Below are the code and all the weights of a small trained network. Each question names an input and a class and asks about switching units off, where a switched-off unit gives its printed mean instead of its output.

import numpy as np


def w(rows, s, z=0):
    codes = np.array(rows[::2]) - 128.0
    scale = np.full(codes.shape[1], s)
    scale[-1] = z or s
    return codes * scale


def norm(h):
    return h / np.sqrt((h * h).mean(-1, keepdims=True) + 1e-5)


def f(y):
    return np.maximum(y, 0)


def log_softmax(a):
    a = a - a.max(-1, keepdims=True)
    return a - np.log(np.exp(a).sum(-1, keepdims=True))


def net(x, mask):
    res = np.array(x, float).reshape(1, 3) / 4 @ E
    u = 0
    for l in range(2):
        y = f(norm(res) @ A[l][:, :-1].T + A[l][:, -1])
        res = res + np.where(mask[u : u + 12], y, B[l][:, -1]) @ B[l][:, :-1]
        u += 12
    return log_softmax(norm(res)[-1] @ U[:, :-1].T + U[:, -1])


A, B = {}, {}
E = w([
[2,138,160,103,167,196,117],'x0',
[169,207,152,103,189,176,78],'x1',
[113,185,75,93,42,113,84],'x2',
],0.0078)
A[0] = w([
[165,111,140,98,138,157,87,4],'L0N1',
[48,136,143,2,123,149,97,77],'L0N2',
[144,148,153,185,189,129,124,49],'L0N3',
[151,201,70,70,132,154,82,95],'L0N4',
[141,80,133,95,176,106,171,158],'L0N5',
[108,139,187,142,131,143,60,95],'L0N6',
[139,163,130,123,57,139,94,138],'L0N7',
[150,80,154,133,74,81,209,167],'L0N8',
[180,146,79,115,181,115,121,95],'L0N9',
[152,189,84,213,97,34,84,98],'L0N10',
[75,112,110,132,129,93,152,50],'L0N11',
[191,109,56,121,104,138,75,95],'L0N12',
],0.0069,0.0028)
B[0] = w([
[127,140,144,81,111,80,195,139],'L0N1',
[68,119,46,253,220,107,92,251],'L0N2',
[84,151,126,89,35,140,203,175],'L0N3',
[126,124,192,76,77,115,198,237],'L0N4',
[110,127,103,172,69,194,109,203],'L0N5',
[136,97,104,52,100,61,188,180],'L0N6',
[171,88,183,168,93,230,158,208],'L0N7',
[109,164,139,37,154,125,160,255],'L0N8',
[91,133,53,63,179,122,178,184],'L0N9',
[87,102,63,140,198,151,124,235],'L0N10',
[112,131,133,95,125,127,177,165],'L0N11',
[49,124,113,186,168,131,80,207],'L0N12',
],0.0053,0.0042)
A[1] = w([
[79,131,114,133,165,233,182,188],'L1N1',
[116,140,85,86,137,100,192,101],'L1N2',
[95,171,124,135,45,146,25,69],'L1N3',
[95,89,98,204,58,142,157,146],'L1N4',
[229,125,86,178,135,84,125,75],'L1N5',
[113,113,92,228,158,61,105,43],'L1N6',
[137,208,48,141,38,109,65,87],'L1N7',
[125,150,133,143,15,124,71,94],'L1N8',
[254,108,58,168,129,56,94,103],'L1N9',
[109,138,146,200,100,88,90,50],'L1N10',
[221,110,230,210,161,185,185,57],'L1N11',
[207,236,236,80,205,141,16,253],'L1N12',
],0.0082,0.0029)
B[1] = w([
[208,145,92,153,128,103,69,254],'L1N1',
[158,192,150,115,125,148,127,178],'L1N2',
[195,1,190,137,196,118,106,161],'L1N3',
[135,183,168,92,78,96,161,200],'L1N4',
[38,151,101,186,137,177,103,170],'L1N5',
[202,173,129,92,155,173,135,149],'L1N6',
[160,38,178,122,193,177,144,175],'L1N7',
[168,116,203,111,166,177,128,151],'L1N8',
[25,174,106,170,182,117,58,187],'L1N9',
[151,101,142,81,141,137,99,132],'L1N10',
[149,32,192,72,112,182,48,171],'L1N11',
[66,108,114,133,16,51,232,200],'L1N12',
],0.0071,0.0089)
U = w([
[11,161,58,230,218,151,51,190],'0',
[188,31,225,99,154,176,90,127],'1',
[82,168,140,92,60,67,214,183],'2',
[235,240,89,114,151,126,86,1],'3',
],0.011,0.0022)

Each question gives the input, the list of numbers given to net, and the class t.
The units are the neurons (one row each of A and B). Each row of codes is followed by its name. A weight is (code - 128) times the scale printed after its matrix; where a second scale follows, it is the last column's (A, B and U).
mask holds one flag per neuron, layer by layer. A switched-off neuron (its flag False) gives its mean, the last column of its row in B, instead of its output. The means were averaged over made-up inputs and are rounded, as every weight is.
A unit's drop is (log p(t) with every unit on - log p(t) with that unit switched off) / (log p(t) with every unit on - log p(t) with every unit switched off).
The circuit of an input: a set's keep is (log p(t) with only the set's units on - log p(t) with every unit switched off) / (log p(t) with every unit on - log p(t) with every unit switched off). Starting from the 12 units with the biggest drops (on a tie, the unit counted first), units are removed one at a time, each time the one whose removal leaves the highest keep (on an exact tie, the one counted first), for as long as the keep stays at least 0.8.
units of the circuit, in order: the units of the circuit, biggest drop first
unit that matters most: the unit with the biggest drop
k most important neurons: the k neurons with the biggest drops, biggest first
k most important neurons of layer l: the k neurons of layer l with the biggest drops, biggest first
drop of u: that unit's drop, to one decimal
input [-3,6,3], class 2: unit that matters most => L1N12
input [3,3,-1], class 3: 2 most important neurons => [L1N1 L1N9]
input [-7,7,6], class 0: 3 most important neurons => [L1N9 L0N10 L0N8]
input [-5,4,6], class 1: 3 most important neurons of layer 1 => [L1N7 L1N3 L1N8]
input [-6,6,5], class 0: units of the circuit, in order => [L1N9 L1N5]
input [-5,1,-5], class 0: 3 most important neurons => [L1N9 L0N4 L1N5]
input [-7,7,-7], class 0: 3 most important neurons => [L1N9 L1N5 L0N4]
input [2,4,3], class 2: 4 most important neurons of layer 0 => [L0N5 L0N10 L0N4 L0N3]
input [5,7,8], class 1: units of the circuit, in order => [L1N3 L1N7]
input [-8,-7,-5], class 0: units of the circuit, in order => [L1N9 L1N5]
input [5,8,-7], class 2: 4 most important neurons of layer 0 => [L0N7 L0N10 L0N6 L0N3]
input [3,-7,-5], class 2: 2 most important neurons of layer 0 => [L0N7 L0N8]
input [-5,2,6], class 1: 2 most important neurons of layer 0 => [L0N2 L0N4]
input [3,6,-5], class 2: units of the circuit, in order => [L1N12]
input [3,0,-1], class 3: 2 most important neurons => [L1N6 L1N9]
input [-7,-3,8], class 1: 2 most important neurons => [L1N7 L1N8]
input [-1,-3,0], class 3: 2 most important neurons of layer 0 => [L0N8 L0N4]
input [-6,8,5], class 2: 3 most important neurons => [L1N12 L0N4 L0N2]
input [-1,8,-1], class 2: drop of L1N12 => 0.2
input [5,8,6], class 2: drop of L0N4 => 0.1
input [-7,-3,1], class 0: drop of L1N5 => 0.0
input [2,-1,4], class 1: most important neuron of layer 1 => [L1N3]
